[128 = 0]
[129 165 124 136 143 110 212 127 145  94 123 133 124  20 123 114 116 145
 110 126  83 117 129 135  95 128 131 135 148 133 156  63  78 102 141 133
  38 144]	(70)
[132 134 115 130 114 130 124 125 127 145 125  83 139 178 146 123 113 152
 117 166 139 117 140 118 141 132 137  95 121 124 139 168 116 108 131 134
 131 144]	(68)
[134 128 136 134 131 121 135 163 137 137 130 137 131 115 150 125 120 127
 112 161 110 137 123 124 107 121 129 108 118 114 110 160 145 117 136 136
 173 101]	(76)
[137 155 109 133 113 119 125 136 131 118 127 137 130  71 131 155 114 109
 128 134 108 125 132 130 111 123 125 141 145 125 113 154 118 124 136  91
 118 125]	(69)
[129 104 111 117 131 147 130 131 113 150 137 139 127 181 141 119 139 137
 144 149 131 133 135 125 131 130 128 113 110 120 125 191 148 103 137 132
 176 110]	(68)
[140  92 123 146 120 132 153 138 127 119 129 125 121 232 141 117 156 142
 115 162 139 127 134 103 125 172 150 112 110 124 141 169 162  96 141 140
 197 135]	(79)
[147 162 120 122 133 122 110 154 147 136 125 130 115  61 140 140 122 117
 124 117 105 125 124 131 102 144 125 128 140 131 126 127  98 126 108 116
 104 120]	(69)
[139 129 130 120 144 125 177 146 145 132 137 122 114  58 132 146 125 150
 124 151  87 116 130 141 102 130 122 129 128 112 142 108 104  94 145 133
  73 131]	(69)
[118 130  71 121 130 148 139 108 118 119 124 143 118 162 117 142 138  97
 163 118 192 142 130 126 144 119 131 152 132 165 111 191 159 150 113 140
 176  94]	(79)
[127 149 100 159 126 139 154 158 125  88 138 137 123  83 139 131  97 102
 111 165 117 139 134 113 119 122 152 126 117 131  91 151 154 152 137 125
 154 115]	(76)
[132 161 121 130 145 110 150 155 139 129 138 142 116   4 128 133 111 118
 127 109  88 117 132 134  91 129 118 152 129 111 118 107  91 114 125 111
  80 120]	(69)
[103 124 150 139 138 126 115 139 120 138 144 147 131 140 123 126 123 123
 115 137 134 124 127 126 131 132 122 117 106 100 108 132 139 132 142 117
 131 136]	(76)
[126 122 121 131 119 125 160 136 136 125 118 108  77 143 130 118 113 137
 107 155 118 130 140 141 123 127 141 112 138 135 121 154 122 109 142 141
 143 140]	(69)
[128 141 104 145 136 120 183 147 151 109 142 127 120  83 142 118 115 125
 114 154 104 124 136 121  97 116 156 122 148 144 121 144 108 117 142 135
 124 113]	(69)
[158 172  83 113 140 119 174 130 125 143 127 134 107   4 138 125 114 116
 136 194  82 126 125 132  82 133 124 121 137 132 129 184  82  90 129 125
  77 107]	(69)
[144 135  89 127 158 149 156 118 126  94 133 199 104  88 134 141 132  92
 154 128 144 135 134 120 110 114 151 162 114 134 103 170 158 137 129 142
 153  87]	(79)
[130 141 139  88 140 115 103 138 128 155 123 150 109  81 129 114 166 115
 173  84 122 131 132 146 124 117 118 155 149 144 117 140 112 114 111 129
 134  78]	(74)
[151 141 121 151 167 122 197 140 135  93 131 171 100  36 131 127 125 163
 130 138 107 120 104 131  88 119 162 150 127 122 129 109 126 108 145 123
  93 127]	(69)
[127 127 142 138 144  85 104 152 153 127 122 172 119 187 126 129 144 134
 150  89 127 140 131 143 127 127 133 149 127 125 125 144 106 126 141 120
 131 133]	(74)
[130 119 111 116 141 107  99 107 137 144 120 165 128 197 130 142 153 138
 157 106 134 129 121 136 137 127 118 140 127 139 129 175 107 113 135 132
 144 123]	(79)
[141 111 126 144 135 128 148 126 100 117 143 178 111 142 134 143 120 109
 146 143 136 127 134 125 115 125 147 127 103 117 111 150 148 123 142 129
 151 118]	(76)
[122 121 112  98 121 126  75 118 103 183 136  74 143 177 130 115 123 144
 144 173 128 123 110 117 192 143 105  86 117 118 130 183 105  94 121 124
  86 132]	(68)
[136  98 156  86 168 113 121 113 109 153 153 246  97 140 116 135 163 139
 190  83 153 113 135 145 133 136 128 155  59  78 107 154 165 106 139 128
 152  97]	(79)
[127 156 124 144 149 114 180 143 158  97 121 152 109  35 130 130 121 107
 118 124 107 131 124 130  98 126 137 148 142 146 117 108 110 128 144 130
 103 122]	(69)
[116 111 167 122 136 109  75 132 119 155 142 147 128 151 107 141 135 145
 125 100 139 121 120 131 132 136 110 126 112  89 128 115 124 115 138 108
 110 153]	(68)
[121  83 130 148 119 130 128 117 121 145 141 113 134 252 137 108 128 153
 103 160 152 117 132 105 155 136 128  89  81 116 138 156 158 116 149 143
 151 156]	(68)
[148 145 105 117 146 131 181 130 128 131 141 147  98  13 135 123 108 114
 130 166  99 127 135 126 148 126 142 125 115 106 100 169 121 114 130 122
 101 110]	(69)
[128 166 130 113 126 129 111 141 134 121 130 112 125   4 122 136 114 101
 135 123 102 133 121 130 108 127 124 141 151 144 113 113 100 140 115 120
  77 132]	(69)
[129 103 147 131 143 132 115 154 105 139 129 141 132 154 135 123 122 143
 119 135 137 121 132 120 128 131 127 112  91 112 128 140 147 116 137 134
 160 128]	(76)
[118 161 129 117 136 100  67 145 131 149 130 109 143  85 132 135 132 119
 135 121 114 127 131 133 127 117 117 119 151 137 105 152  79 136 118 117
  98 127]	(74)
[115 128 142 144 130 111  89 124 151 140 118 137 138 210 101 123 153 133
 137  79 157 129 121 137 156  82 117 139 155 139 129 119 117 137 119 127
 122 151]	(74)
[126 127 139 120 159 116 182 116 126 112 129 204  97 113 137 129 144 148
 148 107 125 127 131 137 114 128 140 156 105 111 138 140 118 109 148 135
 114  73]	(79)
[135 135 151 133 147 123 109 157 130 123 132 154 187  93 141 140 111 117
 103 151 118 126 133 122 113 129 131 114  98 100  91 131 145 121 147 119
 168 118]	(69)
[127 153  97 148 138 119 139 142 129 112 136 153 130  56 116 149 109  79
 105 131 123 146 126 126 102 127 134 131 118 122  88 134 141 163 142 121
 140 101]	(76)
[127 120 108 149 115 139 115 124 125 127 121 102 136 226 146 127 109 139
 103 155 145 132 123 111 154 126 140 101 125 142 129 189 149 123 134 133
 162 140]	(68)
[136 124 113 126 130 142 103 124 114 138 140 108 128 169 133 118 128 132
 117 169 139 129 135 128 145 130 135 105 112 123 108 171 149 124 126 134
 154 133]	(68)
[134 109 111 133 128 140 140  74 122 114  98 152 114 216 123 116 148 136
 142 124 165 122 125 135 150 136 135 127 118 128 129 150 155 135 128 134
 138 153]	(68)
[110 119 157 144 120  94  91 119 147 113 129 130 134 225 119 120 155 137
 131  69 151 130 130 143 148  95 128 142 149 154 164 113 103 136 126 141
 128 139]	(74)
[124 135 117 134 139 129 152 145 154 121 122 148 118  81 135 129 157 133
 145 116 101 133 131 139 110 110 137 149 154 151 116 135 104 111 129 141
 133  91]	(79)

[225 159 144 142 131 138 136 136 139 112 127 113 137 102 138 116 124 159
 148 134  71 124 130 128 135 193 153 102 110 138  98 130 131 119  74 126
  40 122]	(57)
[235 131 142 140 135 132 113 127 152 144 127 115 119 113 133 103 133 150
 140 129  82 125 125 131 124 176 142 129 123 152 141 122 136 128 112 124
  79 130]	(57)
[200  62 130 117 121 128 126 130 121 125 100 124 107 126 137 103 145 167
 142 131 169 133 143 139 123 139 118 143 128 140 172 120 140 134 142 127
 165 151]	(58)
[219 148 133 141 128 126 133 140 137 137 135 136 122 198 152 135 123 134
 132 131  99 120 138 127 125 130 131 104 110 130 111 116 133  77 143 119
 118 129]	(57)
[231 132 105 118 101 158 118 126 142 119 124 117 119 116 127 136 146 105
 146 127 135 135 136 119 123 181 105 112 145 115 152 112 115  98 139 128
 120 130]	(57)
[161 141 117 135 133 124 138 138 141 123 112 120 119 115 135 133 128 155
 125 159  94 130 141 119 129 172 115 114 126 120 130 133 128 104 125 134
  74 127]	(57)
[ 66 115 116 135  79 135 133 118 118 122 121 114 137 115 122 138 139 115
 126 130 148 135 134 132  97 127 111 162 139 112 143 131 123 138 141 140
 129 133]	(58)
